Below is a small trained network, with its code and all its weights. Each question gives an input and a class and asks what happens when units are switched off, that is, made to give their printed mean instead of their output.

import numpy as np


def w(rows, s, z=0):
    codes = np.array(rows[::2]) - 128.0
    scale = np.full(codes.shape[1], s)
    scale[-1] = z or s
    return codes * scale


def norm(h):
    return h / np.sqrt((h * h).mean(-1, keepdims=True) + 1e-5)


def f(y):
    return np.maximum(y, 0)


def log_softmax(a):
    a = a - a.max(-1, keepdims=True)
    return a - np.log(np.exp(a).sum(-1, keepdims=True))


def net(x, mask):
    res = np.array(x, float).reshape(1, 7) / 4 @ E
    u = 0
    for l in range(4):
        y = f(norm(res) @ A[l][:, :-1].T + A[l][:, -1])
        res = res + np.where(mask[u : u + 4], y, B[l][:, -1]) @ B[l][:, :-1]
        u += 4
    return log_softmax(norm(res)[-1] @ U[:, :-1].T + U[:, -1])


A, B = {}, {}
E = w([
[128,128,128,129,127,129,127,128,129],'x0',
[161,154,217,160,172,50,7,107,198],'x1',
[128,123,126,128,127,127,128,129,130],'x2',
[155,154,180,123,29,64,105,122,91],'x3',
[26,109,158,168,108,132,130,29,150],'x4',
[127,128,130,128,128,127,129,127,129],'x5',
[128,126,130,128,127,130,128,128,129],'x6',
],0.018)
A[0] = w([
[130,126,87,120,76,173,178,156,85,190],'0.n1',
[155,136,151,132,3,90,126,132,104,158],'0.n2',
[98,126,92,131,71,165,182,134,92,161],'0.n3',
[204,130,117,120,141,128,130,185,116,248],'0.n4',
],0.047,0.014)
B[0] = w([
[135,86,241,143,46,244,196,229,165,254],'0.n1',
[176,72,137,42,42,100,95,151,88,255],'0.n2',
[73,181,4,98,196,19,90,21,70,243],'0.n3',
[196,214,74,114,178,73,200,167,92,239],'0.n4',
],0.029,0.037)
A[1] = w([
[224,119,253,181,138,184,124,192,197,21],'1.n1',
[251,130,141,138,204,91,8,143,166,38],'1.n2',
[131,77,205,134,150,123,30,93,214,253],'1.n3',
[103,228,192,249,183,106,164,119,155,155],'1.n4',
],0.051,0.0018)
B[1] = w([
[80,77,64,68,120,198,109,202,108,160],'1.n1',
[162,164,156,210,133,14,142,62,118,252],'1.n2',
[133,128,218,21,125,217,73,129,184,234],'1.n3',
[86,171,76,60,255,121,229,69,204,221],'1.n4',
],0.033,0.026)
A[2] = w([
[140,108,135,188,114,151,88,148,118,19],'2.n1',
[25,73,112,185,151,195,118,63,186,13],'2.n2',
[115,98,138,212,103,181,81,153,88,2],'2.n3',
[120,87,254,177,55,170,75,125,160,102],'2.n4',
],0.052,0.0022)
B[2] = w([
[131,110,143,148,155,157,105,132,152,128],'2.n1',
[83,250,184,115,147,158,51,152,10,240],'2.n2',
[87,119,136,116,149,140,118,87,128,128],'2.n3',
[192,113,251,218,62,211,104,156,246,246],'2.n4',
],0.028,0.014)
A[3] = w([
[30,4,131,131,59,148,56,43,152,108],'3.n1',
[74,188,61,207,233,168,183,149,151,100],'3.n2',
[177,12,63,150,72,149,99,203,92,3],'3.n3',
[214,132,77,233,147,23,80,152,96,80],'3.n4',
],0.045,0.0031)
B[3] = w([
[75,35,118,173,61,117,95,17,212,186],'3.n1',
[130,9,133,226,123,195,87,150,175,254],'3.n2',
[98,210,94,131,252,150,171,149,146,210],'3.n3',
[100,181,184,159,92,114,58,85,93,241],'3.n4',
],0.036,0.027)
U = w([
[132,8,86,179,129,224,188,221,159,200],'0',
[35,137,114,187,144,189,48,131,35,251],'1',
[165,162,77,16,106,111,212,225,74,175],'2',
[53,72,73,48,43,69,96,39,110,114],'3',
[156,142,104,237,222,90,169,94,183,109],'4',
[93,177,167,56,211,184,111,98,181,83],'5',
[191,214,164,135,80,16,84,115,47,51],'6',
[159,79,198,142,53,154,78,108,214,27],'7',
],0.016,0.0017)

Each question gives the input, the list of numbers given to net, and the class t.
The units are the neurons (one row each of A and B). Each row of codes is followed by its name. A weight is (code - 128) times the scale printed after its matrix; where a second scale follows, it is the last column's (A, B and U).
mask holds one flag per neuron, layer by layer. A switched-off neuron (its flag False) gives its mean, the last column of its row in B, instead of its output. The means were averaged over made-up inputs and are rounded, as every weight is.
A unit's drop is (log p(t) with every unit on - log p(t) with that unit switched off) / (log p(t) with every unit on - log p(t) with every unit switched off).
The circuit of an input: a set's keep is (log p(t) with only the set's units on - log p(t) with every unit switched off) / (log p(t) with every unit on - log p(t) with every unit switched off). Starting from the 12 units with the biggest drops (on a tie, the unit counted first), units are removed one at a time, each time the one whose removal leaves the highest keep (on an exact tie, the one counted first), for as long as the keep stays at least 0.8.
units of the circuit, in order: the units of the circuit, biggest drop first
unit that matters most: the unit with the biggest drop
k most important neurons: the k neurons with the biggest drops, biggest first
top k neurons in layer l: the k neurons of layer l with the biggest drops, biggest first
input [-6,0,-3,-1,5,7,-7], class 1: 2 most important neurons	(0.n4; 0.n2)
input [-7,-5,7,4,7,-5,-6], class 3: units of the circuit, in order	(0.n3)
input [-7,-4,-6,0,7,5,8], class 1: units of the circuit, in order	(0.n2; 0.n4; 2.n2)
input [-2,-6,5,8,2,-5,-2], class 3: 2 most important neurons	(0.n3; 0.n4)
input [5,6,1,-3,-4,8,-5], class 4: 2 most important neurons	(0.n1; 0.n2)
input [-7,0,-4,7,2,2,5], class 3: units of the circuit, in order	(0.n1; 0.n4)
input [-5,-6,-3,-3,1,0,5], class 1: 4 most important neurons	(0.n4; 0.n2; 0.n3; 2.n2)
input [6,-6,-1,-3,3,5,4], class 1: 4 most important neurons	(0.n2; 0.n4; 0.n3; 2.n2)
input [0,1,-8,4,-5,-5,-5], class 6: 3 most important neurons	(0.n1; 3.n4; 0.n4)
input [6,-8,-1,3,-4,-1,4], class 2: 2 most important neurons	(0.n1; 0.n3)
input [4,-7,-7,1,8,-8,0], class 3: 3 most important neurons	(0.n3; 1.n4; 0.n4)
input [-5,-3,0,7,1,0,3], class 3: 4 most important neurons	(0.n4; 0.n3; 3.n1; 1.n3)
input [-6,-1,1,-7,0,-1,-8], class 0: units of the circuit, in order	(0.n2; 3.n2)
input [3,-5,-7,-2,8,-2,-6], class 1: 2 most important neurons	(0.n2; 0.n4)
input [-1,-8,5,-4,-5,-6,-7], class 0: units of the circuit, in order	(0.n1)
input [1,7,6,-6,-8,-1,-7], class 4: 4 most important neurons	(0.n2; 0.n1; 1.n4; 3.n2)
input [-7,-3,1,-3,5,0,-1], class 1: top 2 neurons in layer 0	(0.n2; 0.n4)
input [-4,8,-1,-1,-1,2,2], class 4: top 3 neurons in layer 0	(0.n1; 0.n2; 0.n3)
input [-5,1,5,-8,-7,4,-6], class 4: top 3 neurons in layer 0	(0.n2; 0.n1; 0.n4)
input [-3,-5,-2,-1,2,4,2], class 1: unit that matters most	0.n2
input [-8,-8,0,2,-6,-1,0], class 2: top 2 neurons in layer 0	(0.n1; 0.n3)
